Below are the code and all the weights of a small trained network. Each question names an input and a class and asks about switching units off, where a switched-off unit gives its printed mean instead of its output.

import numpy as np


def w(rows, s, z=0):
    codes = np.array(rows[::2]) - 128.0
    scale = np.full(codes.shape[1], s)
    scale[-1] = z or s
    return codes * scale


def norm(h):
    return h / np.sqrt((h * h).mean(-1, keepdims=True) + 1e-5)


def f(y):
    return np.maximum(y, 0)


def log_softmax(a):
    a = a - a.max(-1, keepdims=True)
    return a - np.log(np.exp(a).sum(-1, keepdims=True))


def net(x, mask):
    res = np.array(x, float).reshape(1, 6) / 4 @ E
    u = 0
    for l in range(3):
        y = f(norm(res) @ A[l][:, :-1].T + A[l][:, -1])
        res = res + np.where(mask[u : u + 8], y, B[l][:, -1]) @ B[l][:, :-1]
        u += 8
    return log_softmax(norm(res)[-1] @ U[:, :-1].T + U[:, -1])


A, B = {}, {}
E = w([
[97,100,91,137,72,170,87,123,114],'x0',
[153,164,126,56,163,212,178,22,168],'x1',
[138,217,137,146,218,151,147,103,87],'x2',
[146,101,166,190,225,182,190,189,171],'x3',
[58,54,168,85,104,31,217,114,181],'x4',
[253,91,142,40,108,93,185,107,113],'x5',
],0.0017)
A[0] = w([
[126,126,125,218,255,148,145,188,159,29],'0.n1',
[160,132,112,216,82,161,50,180,76,2],'0.n2',
[109,107,151,156,93,119,81,143,103,115],'0.n3',
[101,87,101,136,61,90,120,147,89,124],'0.n4',
[146,137,119,246,175,167,80,172,107,110],'0.n5',
[146,129,135,216,159,151,100,150,164,86],'0.n6',
[147,112,140,68,88,91,177,69,120,116],'0.n7',
[165,157,132,88,213,208,150,103,102,51],'0.n8',
],0.003,0.0032)
B[0] = w([
[83,183,252,141,33,167,175,150,105,207],'0.n1',
[151,76,54,112,216,128,61,129,140,173],'0.n2',
[138,131,123,132,193,139,143,106,127,186],'0.n3',
[140,148,147,139,187,144,154,108,147,229],'0.n4',
[103,124,105,125,146,191,125,195,127,242],'0.n5',
[87,155,122,118,130,149,136,171,97,181],'0.n6',
[127,117,114,171,157,165,92,197,125,254],'0.n7',
[151,170,114,163,147,138,179,77,175,196],'0.n8',
],0.0044,0.0019)
A[1] = w([
[252,87,137,86,117,93,132,128,69,21],'1.n1',
[121,74,190,128,147,47,174,135,147,7],'1.n2',
[129,212,146,156,13,218,95,98,95,170],'1.n3',
[74,212,111,135,155,66,66,63,109,18],'1.n4',
[42,154,90,182,196,149,131,113,170,190],'1.n5',
[204,201,164,125,185,148,178,36,148,20],'1.n6',
[188,93,154,123,117,191,171,165,156,188],'1.n7',
[88,61,98,115,50,179,137,57,192,12],'1.n8',
],0.003,0.0019)
B[1] = w([
[152,224,171,54,47,155,68,218,203,188],'1.n1',
[111,83,2,162,149,68,174,185,147,177],'1.n2',
[101,110,176,149,184,58,216,170,139,222],'1.n3',
[88,143,131,186,61,112,120,98,27,162],'1.n4',
[192,115,148,85,64,114,93,134,81,252],'1.n5',
[205,145,59,179,127,165,113,26,150,196],'1.n6',
[73,193,127,118,90,88,89,82,39,231],'1.n7',
[62,103,243,116,227,175,55,121,152,167],'1.n8',
],0.0034,0.0027)
A[2] = w([
[74,26,162,116,130,162,99,48,185,12],'2.n1',
[75,60,93,164,85,88,120,222,132,144],'2.n2',
[231,153,126,46,66,98,102,139,156,34],'2.n3',
[152,32,118,138,106,3,222,148,150,13],'2.n4',
[106,198,97,103,196,201,58,121,52,142],'2.n5',
[72,133,116,160,89,55,102,38,35,1],'2.n6',
[118,114,144,67,97,145,110,117,176,114],'2.n7',
[234,169,61,162,165,163,220,14,144,36],'2.n8',
],0.0031,0.0021)
B[2] = w([
[147,45,231,40,238,177,56,61,148,161],'2.n1',
[167,176,84,91,172,155,175,57,135,245],'2.n2',
[138,166,221,135,30,132,97,200,212,198],'2.n3',
[57,119,2,103,183,46,200,146,228,201],'2.n4',
[148,56,104,133,115,82,153,119,155,255],'2.n5',
[102,100,176,122,53,90,141,95,66,166],'2.n6',
[142,114,160,139,148,121,96,154,134,164],'2.n7',
[209,150,102,180,129,149,167,24,142,225],'2.n8',
],0.0038,0.0027)
U = w([
[98,52,208,62,185,153,67,71,166,78],'0',
[217,190,111,167,141,169,183,11,139,235],'1',
[84,109,37,93,168,37,210,143,195,171],'2',
[79,120,131,139,49,50,100,63,28,9],'3',
[189,169,183,73,28,98,76,192,184,58],'4',
[66,187,203,182,152,190,192,211,94,198],'5',
[149,84,2,161,186,161,36,184,79,106],'6',
],0.0098,0.0012)

Each question gives the input, the list of numbers given to net, and the class t.
The units are the neurons (one row each of A and B). Each row of codes is followed by its name. A weight is (code - 128) times the scale printed after its matrix; where a second scale follows, it is the last column's (A, B and U).
mask holds one flag per neuron, layer by layer. A switched-off neuron (its flag False) gives its mean, the last column of its row in B, instead of its output. The means were averaged over made-up inputs and are rounded, as every weight is.
A unit's drop is (log p(t) with every unit on - log p(t) with that unit switched off) / (log p(t) with every unit on - log p(t) with every unit switched off).
The circuit of an input: a set's keep is (log p(t) with only the set's units on - log p(t) with every unit switched off) / (log p(t) with every unit on - log p(t) with every unit switched off). Starting from the 12 units with the biggest drops (on a tie, the unit counted first), units are removed one at a time, each time the one whose removal leaves the highest keep (on an exact tie, the one counted first), for as long as the keep stays at least 0.8.
circuit, biggest first: the units of the circuit, biggest drop first
k most important neurons: the k neurons with the biggest drops, biggest first
top k neurons in layer l: the k neurons of layer l with the biggest drops, biggest first
drop of u: that unit's drop, to one decimal
input [0,-8,-3,0,2,8], class 2: circuit, biggest first -> [2.n4]
input [-7,5,6,-4,7,-6], class 3: top 2 neurons in layer 2 -> [2.n6 2.n2]
input [-6,-3,6,-8,5,5], class 4: circuit, biggest first -> [1.n1 2.n3]
input [-2,4,-1,-4,8,-5], class 0: 3 most important neurons -> [1.n8 2.n1 1.n3]
input [-1,6,-4,-2,-1,1], class 0: 2 most important neurons -> [1.n8 0.n4]
input [1,-1,0,-2,7,-8], class 3: circuit, biggest first -> [2.n6 1.n5]
input [3,-5,-5,-8,3,1], class 2: 3 most important neurons -> [1.n7 2.n4 0.n4]
input [6,7,-4,7,-6,-3], class 5: top 2 neurons in layer 1 -> [1.n3 1.n6]
input [6,6,-8,0,1,7], class 0: 3 most important neurons -> [1.n8 2.n1 1.n5]
input [-5,0,-1,-1,-5,7], class 4: 3 most important neurons -> [1.n1 2.n3 0.n4]
input [6,8,-1,8,-7,-6], class 5: 2 most important neurons -> [0.n5 0.n1]
input [1,-5,-4,3,-1,1], class 6: top 2 neurons in layer 2 -> [2.n4 2.n8]
input [8,0,-5,2,6,3], class 0: top 2 neurons in layer 1 -> [1.n8 1.n3]
input [-2,3,0,-3,-3,6], class 4: circuit, biggest first -> [2.n3]
input [-8,0,-6,-5,-4,-4], class 3: 2 most important neurons -> [1.n4 0.n7]
input [6,4,6,-5,4,1], class 3: drop of 0.n1 -> 0.1
input [8,-6,1,-8,1,6], class 4: drop of 1.n1 -> 0.2
input [-2,1,-5,7,-8,3], class 5: drop of 0.n1 -> 0.6
input [4,1,-1,-2,8,-7], class 0: drop of 1.n8 -> 0.1
input [-5,8,-6,-4,3,6], class 4: top neuron in layer 0 -> [0.n7]
